Each row is followed by roughly how far along a hidden order it lies, from 0 to 10. A new part has a new order.
[ 0.10 -1.57 -1.77 -0.64  0.39 -0.88  0.75  0.02  0.37  1.78  1.30  0.46
 -0.49 -0.15 -2.03 -2.05 -2.51 -1.60  3.91  2.11 -0.24 -0.85  0.60  1.99
 -0.18 -1.68  0.94 -0.51 -0.35  1.04 -4.28 -3.08  0.82  0.91  0.54  0.70
  0.29 -0.78 -1.51 -1.29  2.92  0.59 -0.44 -0.55 -1.95  1.57 -2.33 -0.36
  0.09  4.29  0.34 -0.42  0.07 -2.12 -0.51 -0.41  1.56  1.14 -1.51  2.33
 -0.42  1.86 -2.83  0.27 -4.10  0.04 -2.40 -1.04 -2.98  0.87  0.07 -0.02
  0.41 -0.32  0.84 -2.40 -3.37  1.38  0.65 -0.21 -0.25 -0.18 -0.56 -1.05
 -0.13 -0.60] -> 9
[-0.10 -2.51 -2.47 -0.89 -0.05 -0.54  0.44 -0.31  0.37  1.95  1.59  0.65
 -0.78  0.23 -1.76 -1.98 -3.14 -2.42  4.53  2.89 -0.25 -1.39  0.98  2.25
 -0.16 -2.27  1.00 -0.71 -0.75  1.22 -5.11 -5.13  0.33  1.05  0.49 -0.17
  1.67 -0.89 -1.81 -2.36  3.91  0.78 -0.64 -0.64 -2.74  2.99 -3.17 -0.60
  0.00  4.84  1.12 -0.37  0.43 -3.36 -0.42 -0.20  2.23  1.14 -1.62  3.19
 -0.48  2.25 -3.90  0.32 -5.15  0.46 -2.96 -1.35 -5.02  1.29  0.00 -0.04
  0.65 -0.54  1.09 -2.30 -3.87  1.76  0.57 -0.01 -0.32 -0.35 -0.87 -1.19
 -0.22 -1.09] -> 10
[ 0.14  0.73  0.56 -0.19  2.15 -1.02 -2.62 -0.90  0.03  0.34  2.67 -0.50
  0.38 -0.27  1.60 -1.17 -0.64  0.37  2.21  0.58 -0.14  0.01 -2.33 -1.22
  0.58  0.16 -1.03  0.32 -0.71  0.61  0.57  3.98  0.61  0.14  0.65  1.50
  2.87 -0.10 -0.20  0.49 -2.99 -0.28 -0.16  0.13 -0.66 -1.60  0.28  0.82
 -0.20 -2.72 -0.08  0.18  0.04 -0.74  0.17  0.00 -0.38 -0.53 -0.44 -0.41
  0.26  0.73 -0.33 -0.30  1.78  0.14 -0.78  0.80  2.01  0.57 -1.11  0.34
 -0.89  0.29 -0.17 -3.89 -4.01 -0.03 -0.24 -0.13  0.09  0.33  0.62  0.39
 -0.44 -5.86] -> 4
[ 0.21 -0.41  0.10 -0.37  1.20 -0.59  0.12 -0.37  0.16  0.59  2.53 -0.13
  0.14 -0.18  2.07 -1.01 -1.55 -0.11  3.24  0.94 -0.09 -0.44 -0.95 -0.36
 -0.08 -0.51  0.06 -0.05 -0.49  0.90 -2.47  2.42  0.00  0.51  0.61  1.24
  2.34 -0.23 -0.17 -0.51 -0.55  0.05 -0.31  0.18 -1.49  0.53 -1.25  0.17
 -0.06 -0.30  0.15 -0.24  0.30 -2.26  0.02 -0.14 -0.17 -0.21 -0.60  0.68
 -0.08  1.58 -0.60 -0.21 -1.30 -0.13 -1.93  0.02 -1.24  0.14 -0.54  0.15
 -0.19 -0.17  0.21 -4.43 -1.72  0.12  0.26  0.08  0.08 -0.04  0.03 -0.33
 -0.22 -0.98] -> 6
[ 0.00 -2.13 -2.03 -0.75  0.54 -0.42  0.46  1.17  0.38  1.64  0.84  0.36
 -0.81 -0.17 -3.58 -2.14 -2.98 -1.84  3.64  2.55 -0.32 -1.14  0.16  2.30
  0.23 -1.84  0.80 -0.51 -0.29  0.90 -4.00 -4.33  1.46  0.84  0.23  0.98
 -1.12 -0.92 -1.96 -1.44  3.77  0.82 -0.37 -0.83 -1.87  2.10 -2.12 -0.16
  0.06  5.47  0.44 -0.16 -0.18 -1.26 -0.69 -0.41  2.51  1.38 -1.88  2.82
 -0.29  1.77 -3.76  0.62 -4.36  0.37 -2.12 -0.79 -2.97  1.53 -0.06  0.10
  0.15 -0.17  1.14 -2.46 -6.79  1.55  0.54 -0.41 -0.55 -0.11 -0.42 -1.22
 -0.12 -0.42] -> 10
[ 0.29  1.57  1.83  0.33  2.52 -0.59 -1.82 -0.95 -0.14 -0.48  4.08 -0.96
  0.95 -0.48  4.64  0.15  0.23  1.89  0.26 -1.22  0.02  0.62 -3.39 -2.89
  0.51  0.82 -1.29  0.62 -0.45  0.52  3.47  8.18 -0.38 -0.16  0.73  2.18
  3.17  0.37  1.08  1.07 -5.45 -0.79  0.03  0.78  0.67 -2.03  1.37  1.03
 -0.21 -6.11 -0.29  0.22  0.19 -1.18  0.29  0.12 -2.22 -1.22  0.09 -1.95
  0.42  0.47  1.53 -0.83  2.68 -0.25 -0.61  1.68  3.93 -0.86 -1.36  0.38
 -0.97  0.38 -0.70 -4.99 -0.67 -1.24 -0.30  0.10  0.40  0.36  0.89  1.01
 -0.40 -1.01] -> 1
[ 0.08 -1.79 -1.85 -0.62  0.71 -0.69  0.75  0.18  0.30  1.39  2.80  0.30
 -0.23 -0.01 -0.37 -1.45 -2.30 -2.11  4.16  1.72 -0.18 -0.99  0.79  2.21
 -0.35 -1.69  0.91 -0.55 -0.50  1.32 -4.64 -3.81  0.18  0.97  0.63  0.21
  0.95 -0.74 -1.40 -1.73  2.85  0.70 -0.53 -0.15 -1.85  2.29 -2.29 -0.44
  0.06 -1.89  0.43 -0.49  0.38 -3.21 -0.26 -0.38  2.60  1.19 -1.11  2.79
 -0.49  1.88 -2.73  0.06 -4.24 -0.06 -2.85 -1.08 -3.65  0.13  0.16  0.09
  0.54 -0.39  0.67 -2.66 -2.46  0.95  0.70  0.04 -0.14 -0.28 -0.71 -0.83
 -0.13 -1.04] -> 9
[ 0.11 -1.78 -1.35 -0.48  0.94 -1.29  0.52  1.27  0.29  1.53  1.42  0.15
 -0.57 -0.27 -0.71 -1.55 -2.69 -2.01  4.09  1.84 -0.19 -0.73  0.07  0.99
 -0.05 -1.54  0.74 -0.23 -0.20  1.00 -3.46 -2.09  1.02  0.45  0.49  1.50
  0.70 -0.89 -1.35 -1.66  2.90  0.57 -0.39 -0.42 -1.45  1.56 -2.14 -0.15
  0.09  1.70  0.35 -0.12 -0.06 -1.38 -0.41 -0.51  1.84  0.75 -1.24  2.96
 -0.27  2.20 -2.23  0.24 -3.17 -0.12 -3.27 -0.48 -1.89  0.92 -0.02  0.12
  0.07 -0.02  0.93 -3.12 -3.17  2.08  0.63 -0.28 -0.32 -0.07 -0.30 -0.90
 -0.06 -0.43] -> 8
[ 0.26  1.54  3.05  0.21  1.80 -0.45 -1.95 -1.44 -0.13 -0.35  5.13 -0.84
  1.03 -0.33  5.49  0.59  0.27  2.14  0.32 -1.21  0.09  0.44 -2.62 -2.24
  0.30  0.83 -1.16  0.41 -0.67  0.62  2.74  8.53 -0.99 -0.19  0.89  2.29
  3.38  0.52  1.24  0.66 -4.77 -0.84 -0.16  0.97  0.78 -2.11  1.08  0.82
 -0.25 -5.98 -0.72 -0.04  0.43 -1.47  0.79  0.12 -1.86 -1.35  0.15 -1.92
  0.26  0.89  1.89 -0.57  1.96 -0.28 -0.78  1.07  3.39 -1.19 -1.24  0.31
 -0.90  0.32 -0.73 -4.39  0.16 -1.08 -0.34  0.31  0.60  0.22  0.69  1.17
 -0.48 -1.17] -> 1
[ 0.13  1.24  0.76 -0.06  1.86 -0.68 -1.99 -1.17 -0.02 -0.43  3.17 -0.50
  0.58 -0.28  2.70 -0.72 -0.28  0.91  2.00  0.41 -0.31 -0.24 -2.42 -1.21
  0.69 -0.04 -0.96  0.24 -0.64  0.69  1.23  5.14  0.11  0.18  0.67  2.08
  2.47 -0.03 -0.04  0.32 -2.43 -0.17 -0.22  0.15 -0.10 -1.71  0.02  0.67
 -0.20 -3.13 -0.17  0.16  0.12 -1.02  0.46  0.07 -0.86 -0.46 -0.76 -0.54
  0.28  0.96 -0.66 -0.61  1.74  0.17 -0.64  0.86  1.05  0.04 -1.21  0.36
 -0.90  0.24 -0.07 -3.72 -3.55 -0.16 -0.09 -0.05  0.07  0.28  0.77  0.81
 -0.46 -1.08] -> 4
[ 0.40  1.93  2.75  0.41  3.01 -0.86 -1.81  0.91 -0.13 -1.13  2.36 -1.03
  1.04 -0.88  2.85  0.23  1.15  2.22 -0.33 -1.86  0.01  0.81 -2.88 -3.38
  0.67  1.44 -1.65  0.81 -0.09  0.06  4.37  9.99  0.21 -0.55  0.71  3.10
  2.62  0.32  1.23  1.69 -5.30 -0.92  0.20  0.73  1.71 -3.61  1.81  1.31
 -0.07 -6.25 -0.55  0.40 -0.25  0.79  0.72 -0.25 -2.35 -1.36  0.48 -2.96
  0.65 -0.29  2.78 -0.60  3.10 -0.67 -0.11  1.84  4.44 -0.99 -1.13  0.46
 -1.66  0.90 -1.06 -4.65  0.48 -1.63 -0.31 -0.19  0.40  0.45  1.41  1.19
 -0.13 -0.43] -> 0
[ 0.05 -1.66 -1.52 -0.67  0.56 -0.85  0.91  0.58  0.31  1.68  1.87  0.43
 -0.44 -0.10 -1.07 -1.48 -2.40 -2.07  4.58  1.37 -0.25 -0.94  0.35  1.65
 -0.25 -1.38  0.91 -0.36 -0.39  1.24 -4.30 -3.05  0.48  0.84  0.66  1.41
  0.85 -1.04 -1.23 -1.49  3.53  0.51 -0.28 -0.41 -2.24  1.91 -2.93 -0.29
  0.07  3.51  0.50 -0.25  0.13 -2.06 -0.39 -0.42  1.89  1.32 -1.23  2.52
 -0.48  1.92 -2.57  0.22 -4.19  0.01 -2.65 -0.80 -3.04  0.84  0.23  0.05
  0.29 -0.31  0.86 -0.75 -3.29  1.12  0.61 -0.14 -0.32 -0.20 -0.48 -1.07
 -0.13 -0.61] -> 9
[ 0.18 -1.09  0.12 -0.09  1.13 -0.51 -0.68 -0.53  0.16  0.79  3.88 -0.17
  0.12 -0.10  2.83 -0.65 -2.11 -0.72  2.60  0.84 -0.06 -0.61 -0.07  0.53
 -0.48 -0.75  0.27 -0.15 -0.73  1.29 -2.01  1.90 -0.53  0.74  0.72  1.16
  2.68 -0.24 -0.08 -1.11 -0.98  0.03 -0.35  0.33 -1.15  1.25 -1.02 -0.10
 -0.06  0.71  0.22 -0.33  0.47 -2.50  0.25 -0.18  0.22  0.41 -0.79  0.83
 -0.34  1.09 -1.35 -0.37 -1.89 -0.14 -2.55 -0.34 -1.73 -0.18 -0.43  0.13
  0.17 -0.35  0.35 -2.84 -1.23 -0.16  0.26  0.21  0.25 -0.17 -0.21 -0.20
 -0.36 -1.36] -> 6
[ 0.09 -1.46 -1.85 -0.51  0.15 -0.86  0.59  1.21  0.30  1.43  1.51  0.14
 -0.49 -0.21 -4.38 -1.69 -2.43 -2.03  3.15  1.78 -0.38 -0.90  0.40  1.30
 -0.03 -1.52  0.81 -0.35 -0.25  1.05 -3.74 -2.79  0.95  0.73  0.58  1.26
  1.09 -0.91 -1.45 -1.38  1.51  0.37 -0.41 -0.46 -1.46  1.36 -2.44 -0.27
  0.06  3.49  0.22 -0.24 -0.08 -1.38 -0.55 -0.47  1.17  1.17 -1.27  2.51
 -0.23  1.58 -2.32  0.36 -4.20  0.05 -2.67 -0.71 -2.04  1.21  0.08  0.11
  0.12 -0.09  0.41 -2.46 -3.67  1.39  0.54 -0.34 -0.38 -0.09 -0.28 -0.93
 -0.05 -0.55] -> 8
